113; 81; 65; 145; 149; 171; 94
143; 146; 164; 115; 120; 104; 141
113; 83; 70; 145; 148; 171; 95
-> 171

73; 82; 173; 128
148; 155; 87; 135
-> 87

103; 117; 108; 129; 156; 72 -> 156

175; 151; 200; 142; 128; 183 -> 128

74; 68; 72; 89; 189; 189; 65
94; 125; 179; 191; 76; 76; 148
-> 76

186; 69; 133; 78 -> 133
---
127; 177; 123; 160; 149; 175
142; 69; 100; 90; 81; 73
149; 155; 121; 161; 130; 154
gives 81

94; 143; 136; 105; 141; 88
105; 108; 160; 110; 154; 73
148; 141; 130; 115; 161; 58
gives 154

124; 155; 114; 112
186; 123; 153; 148
182; 123; 160; 133
gives 153

81; 154; 138; 116; 88; 135; 97
143; 89; 100; 105; 133; 76; 119
142; 102; 110; 116; 135; 97; 126
gives 76

161; 95; 148; 137; 181; 184; 136
188; 115; 158; 168; 182; 92; 160
164; 95; 143; 158; 75; 83; 74
gives 92

141; 166; 83; 63; 80
118; 105; 117; 147; 148
135; 134; 71; 81; 112
gives 147

148; 161; 131; 129; 114
88; 72; 127; 128; 104
99; 108; 128; 127; 112
gives 128

121; 125; 171; 189; 110
135; 151; 140; 176; 143
138; 149; 100; 167; 114
gives 176
---
171; 74; 95; 121; 152; 98; 148 ⇒ 148

102; 93; 94; 74; 77; 99; 66
143; 152; 152; 164; 168; 124; 172
134; 165; 160; 166; 163; 130; 168
⇒ 168

128; 190; 75; 150; 148; 115; 192 ⇒ 192

100; 103; 100; 82; 81; 106; 73 ⇒ 73

76; 94; 128; 139
144; 133; 128; 98
⇒ 98

155; 150; 137; 152
145; 129; 191; 129
161; 136; 162; 136
⇒ 136
---
134; 74; 63; 149
93; 105; 130; 90
134; 69; 57; 146
| 63

171; 153; 119; 128; 127; 128
158; 140; 121; 129; 129; 128
137; 187; 147; 129; 128; 128
| 121

98; 74; 127; 139; 82 | 82

160; 167; 124; 144
178; 144; 116; 106
142; 74; 143; 114
| 106

107; 66; 118; 126; 120; 67 | 67

95; 177; 84; 75; 80 | 80

108; 122; 147; 171; 93; 173
76; 90; 99; 122; 95; 115
90; 110; 136; 168; 85; 167
| 85

139; 117; 189; 122; 142; 146; 130 | 122

104; 62; 157; 174 | 104
---
[102 119  75 164 129 121] ⇒ 119

[[174  94 168 161]
 [197 160 152 113]
 [ 87 117 103  67]] ⇒ 113

[ 73  77 198 146 185 136] ⇒ 77

[[187  61  67  92 180]
 [154 136  62 131 155]
 [152  56  98 165 136]] ⇒ 152

[ 73  57 189 159 142] ⇒ 73

[150 170 134 185  63 145] ⇒ 170

[137  62 118 193 152 102 119] ⇒ 118

[ 81  85 142 197 132 130] ⇒ 85
---
116; 128; 128; 134; 165; 134; 130
108; 130; 132; 130; 159; 186; 130
117; 128; 132; 136; 128; 128; 136
| 117

123; 197; 152; 131; 161; 114 | 131

178; 162; 193; 83; 145 | 162

83; 76; 172; 159; 79 | 83

142; 149; 130; 180; 138; 194; 88
114; 131; 94; 164; 123; 165; 127
136; 139; 107; 171; 143; 181; 116
| 107

194; 166; 80; 148 | 166
---
 98  120  147   64   91
 89  165  136   66   92
 94  118  140   91   97
--> 165

112   84  160   67
172  164  136  139
 81   78  122  137
--> 164

157  135  162   80  142  112
133  180   97  147  103  150
157  164  171   57   94  109
--> 180

153  155   78  150
 89  121  163  114
121   91  182  106
--> 121

116  122  112  107  133  129  130
140  126  135  123  145  116   93
109  141   81   69   82   94  150
--> 126

 94  111   72   69
104   82  150  189
197  186  199  176
--> 82

146  115  141  111  125  123  137
103  151  135  127  160  165  116
184  144  161  127   83  113  127
--> 151

158  155  160  134   96
101  198  147  162  163
137   89  117   86   99
--> 198
---
131; 77; 115; 131; 68; 146; 130
118; 120; 136; 125; 165; 84; 115
⇒ 131, 115

143; 159; 84; 183; 114; 124 ⇒ 143, 124

155; 170; 127; 122; 151; 73
180; 130; 151; 112; 136; 83
173; 143; 145; 118; 138; 80
⇒ 155, 80

65; 114; 159; 185; 155
148; 95; 72; 149; 73
117; 112; 109; 110; 109
⇒ 65, 109

112; 65; 186; 119; 107; 134 ⇒ 112, 134

125; 150; 78; 193; 150; 160
152; 112; 137; 118; 152; 108
⇒ 125, 108

132; 139; 122; 109; 134; 133; 130
79; 134; 109; 106; 197; 159; 116
⇒ 132, 116

115; 73; 70; 68; 91
122; 69; 76; 67; 73
⇒ 115, 73
